Below are the code and all the weights of a small trained network. Each question names an input and a class and asks about switching units off, where a switched-off unit gives its printed mean instead of its output.

import numpy as np


def w(rows, s, z=0):
    codes = np.array(rows[::2]) - 128.0
    scale = np.full(codes.shape[1], s)
    scale[-1] = z or s
    return codes * scale


def norm(h):
    return h / np.sqrt((h * h).mean(-1, keepdims=True) + 1e-5)


def f(y):
    return np.maximum(y, 0)


def log_softmax(a):
    a = a - a.max(-1, keepdims=True)
    return a - np.log(np.exp(a).sum(-1, keepdims=True))


def net(x, mask):
    res = np.array(x, float).reshape(1, 3) / 4 @ E
    u = 0
    for l in range(4):
        y = f(norm(res) @ A[l][:, :-1].T + A[l][:, -1])
        res = res + np.where(mask[u : u + 6], y, B[l][:, -1]) @ B[l][:, :-1]
        u += 6
    return log_softmax(norm(res)[-1] @ U[:, :-1].T + U[:, -1])


A, B = {}, {}
E = w([
[49,167,209,130,146,119,44,146,129,74,171],'x0',
[65,170,86,99,171,163,186,4,129,140,104],'x1',
[94,31,95,144,64,179,149,149,185,167,133],'x2',
],0.015)
A[0] = w([
[155,45,30,124,99,165,196,138,142,255,74,196],'L0N0',
[80,160,133,80,140,181,121,24,130,123,139,130],'L0N1',
[69,195,118,111,171,131,159,66,50,132,101,133],'L0N2',
[122,107,144,182,165,146,145,139,116,145,103,47],'L0N3',
[108,179,195,137,125,109,62,178,121,45,210,2],'L0N4',
[192,86,61,140,64,135,144,146,131,164,154,21],'L0N5',
],0.0091,0.0057)
B[0] = w([
[196,137,135,115,43,174,181,136,137,240,117,251],'L0N0',
[54,148,79,148,160,215,86,196,129,123,135,207],'L0N1',
[137,137,65,98,208,98,97,133,91,122,169,214],'L0N2',
[92,111,122,116,113,108,129,99,157,126,120,128],'L0N3',
[162,139,241,95,125,209,93,84,65,210,72,211],'L0N4',
[1,115,114,234,122,65,195,93,157,79,146,172],'L0N5',
],0.01,0.013)
A[1] = w([
[100,154,243,176,166,61,60,168,102,9,139,26],'L1N0',
[174,103,74,65,162,117,147,98,176,129,139,3],'L1N1',
[255,106,174,178,133,38,91,204,57,111,135,93],'L1N2',
[217,87,121,168,115,71,177,184,146,171,128,118],'L1N3',
[122,85,129,229,161,120,144,121,217,100,115,97],'L1N4',
[181,172,100,52,192,69,143,93,91,100,113,125],'L1N5',
],0.0087,0.0056)
B[1] = w([
[131,98,166,122,124,200,94,115,149,244,70,231],'L1N0',
[121,120,141,136,87,154,70,60,91,111,68,143],'L1N1',
[175,161,143,196,191,119,61,182,141,83,80,250],'L1N2',
[56,175,77,122,144,74,178,151,178,111,141,255],'L1N3',
[104,121,76,108,138,94,114,143,98,85,120,147],'L1N4',
[91,126,99,35,112,70,199,56,132,115,124,225],'L1N5',
],0.011,0.0064)
A[2] = w([
[96,111,101,156,185,104,141,138,138,46,113,96],'L2N0',
[123,159,199,114,121,97,81,125,155,80,153,59],'L2N1',
[186,150,96,151,117,127,178,117,133,192,70,37],'L2N2',
[169,97,91,105,107,142,197,82,108,154,129,3],'L2N3',
[173,136,143,130,198,122,63,152,107,75,155,161],'L2N4',
[121,144,66,149,199,10,170,122,107,33,145,110],'L2N5',
],0.011,0.0051)
B[2] = w([
[116,143,112,140,150,113,128,68,175,97,56,168],'L2N0',
[94,15,104,111,138,136,133,116,83,150,89,175],'L2N1',
[176,138,106,68,122,183,109,149,41,115,148,245],'L2N2',
[198,162,189,122,171,134,57,137,102,179,105,215],'L2N3',
[128,140,136,118,190,67,173,151,138,120,66,255],'L2N4',
[113,158,169,127,53,111,126,151,244,30,202,223],'L2N5',
],0.011,0.0066)
A[3] = w([
[127,34,156,118,117,123,132,77,133,120,155,84],'L3N0',
[229,83,174,116,1,63,190,126,141,138,69,118],'L3N1',
[118,105,128,106,40,199,125,101,139,214,80,195],'L3N2',
[90,79,51,161,103,169,163,152,199,148,141,137],'L3N3',
[160,122,133,165,135,137,117,95,122,100,144,3],'L3N4',
[213,99,175,125,95,70,123,159,74,97,107,105],'L3N5',
],0.012,0.002)
B[3] = w([
[129,180,93,98,130,147,158,95,133,105,140,132],'L3N0',
[42,102,85,254,144,104,92,194,145,94,123,216],'L3N1',
[177,120,141,133,91,59,151,101,147,59,167,254],'L3N2',
[122,96,122,166,118,119,133,159,91,213,129,208],'L3N3',
[126,153,137,140,130,130,137,128,149,161,148,128],'L3N4',
[156,143,130,193,137,145,161,159,171,136,103,174],'L3N5',
],0.016,0.012)
U = w([
[50,151,120,69,221,167,122,106,61,190,92,145],'0',
[137,90,82,218,90,135,167,177,115,165,157,249],'1',
[122,75,192,95,67,125,126,68,123,75,167,1],'2',
[101,186,85,110,182,90,147,125,173,6,133,130],'3',
[189,112,225,163,160,132,90,153,103,132,52,175],'4',
[241,136,91,54,105,167,174,113,70,181,162,54],'5',
],0.018,0.0032)

Each question gives the input, the list of numbers given to net, and the class t.
The units are the neurons (one row each of A and B). Each row of codes is followed by its name. A weight is (code - 128) times the scale printed after its matrix; where a second scale follows, it is the last column's (A, B and U).
mask holds one flag per neuron, layer by layer. A switched-off neuron (its flag False) gives its mean, the last column of its row in B, instead of its output. The means were averaged over made-up inputs and are rounded, as every weight is.
A unit's drop is (log p(t) with every unit on - log p(t) with that unit switched off) / (log p(t) with every unit on - log p(t) with every unit switched off).
The circuit of an input: a set's keep is (log p(t) with only the set's units on - log p(t) with every unit switched off) / (log p(t) with every unit on - log p(t) with every unit switched off). Starting from the 12 units with the biggest drops (on a tie, the unit counted first), units are removed one at a time, each time the one whose removal leaves the highest keep (on an exact tie, the one counted first), for as long as the keep stays at least 0.8.
units of the circuit, in order: the units of the circuit, biggest drop first
most important unit: the unit with the biggest drop
k most important neurons: the k neurons with the biggest drops, biggest first
top k neurons in layer l: the k neurons of layer l with the biggest drops, biggest first
input [3,1,2], class 2: 3 most important neurons => L0N2; L1N2; L3N1
input [-4,-6,-7], class 3: units of the circuit, in order => L1N3; L3N3
input [5,3,4], class 0: units of the circuit, in order => L0N0; L3N2
input [-4,8,-3], class 5: units of the circuit, in order => L3N1
input [6,-8,8], class 4: 2 most important neurons => L0N0; L1N2
input [-4,4,-8], class 3: 2 most important neurons => L2N5; L0N0
input [2,2,-3], class 0: 2 most important neurons => L3N2; L1N3
input [-5,7,5], class 5: 2 most important neurons => L2N2; L2N3
input [3,-1,1], class 4: 4 most important neurons => L0N5; L0N4; L1N5; L1N3
input [8,-6,7], class 4: top 3 neurons in layer 0 => L0N0; L0N5; L0N1
input [-6,0,-5], class 3: 2 most important neurons => L0N4; L1N3
input [2,0,1], class 2: 4 most important neurons => L1N2; L0N2; L3N2; L2N3
input [0,5,0], class 0: top 2 neurons in layer 0 => L0N1; L0N2
input [-6,5,1], class 5: units of the circuit, in order => L2N2
input [-8,1,-7], class 3: top 3 neurons in layer 1 => L1N5; L1N0; L1N3
input [5,5,5], class 0: 3 most important neurons => L0N0; L3N1; L3N2
input [1,6,6], class 5: 3 most important neurons => L0N0; L3N1; L0N5
input [-8,-7,-6], class 3: 2 most important neurons => L1N3; L1N2
input [5,5,-8], class 0: 2 most important neurons => L3N2; L1N0
input [-6,8,-5], class 5: top 2 neurons in layer 0 => L0N0; L0N5
input [1,7,-4], class 3: most important unit => L2N5
input [0,8,-3], class 3: top 3 neurons in layer 0 => L0N0; L0N4; L0N2
input [-4,6,-8], class 3: top 2 neurons in layer 0 => L0N0; L0N4
input [6,4,5], class 0: top 2 neurons in layer 3 => L3N1; L3N2
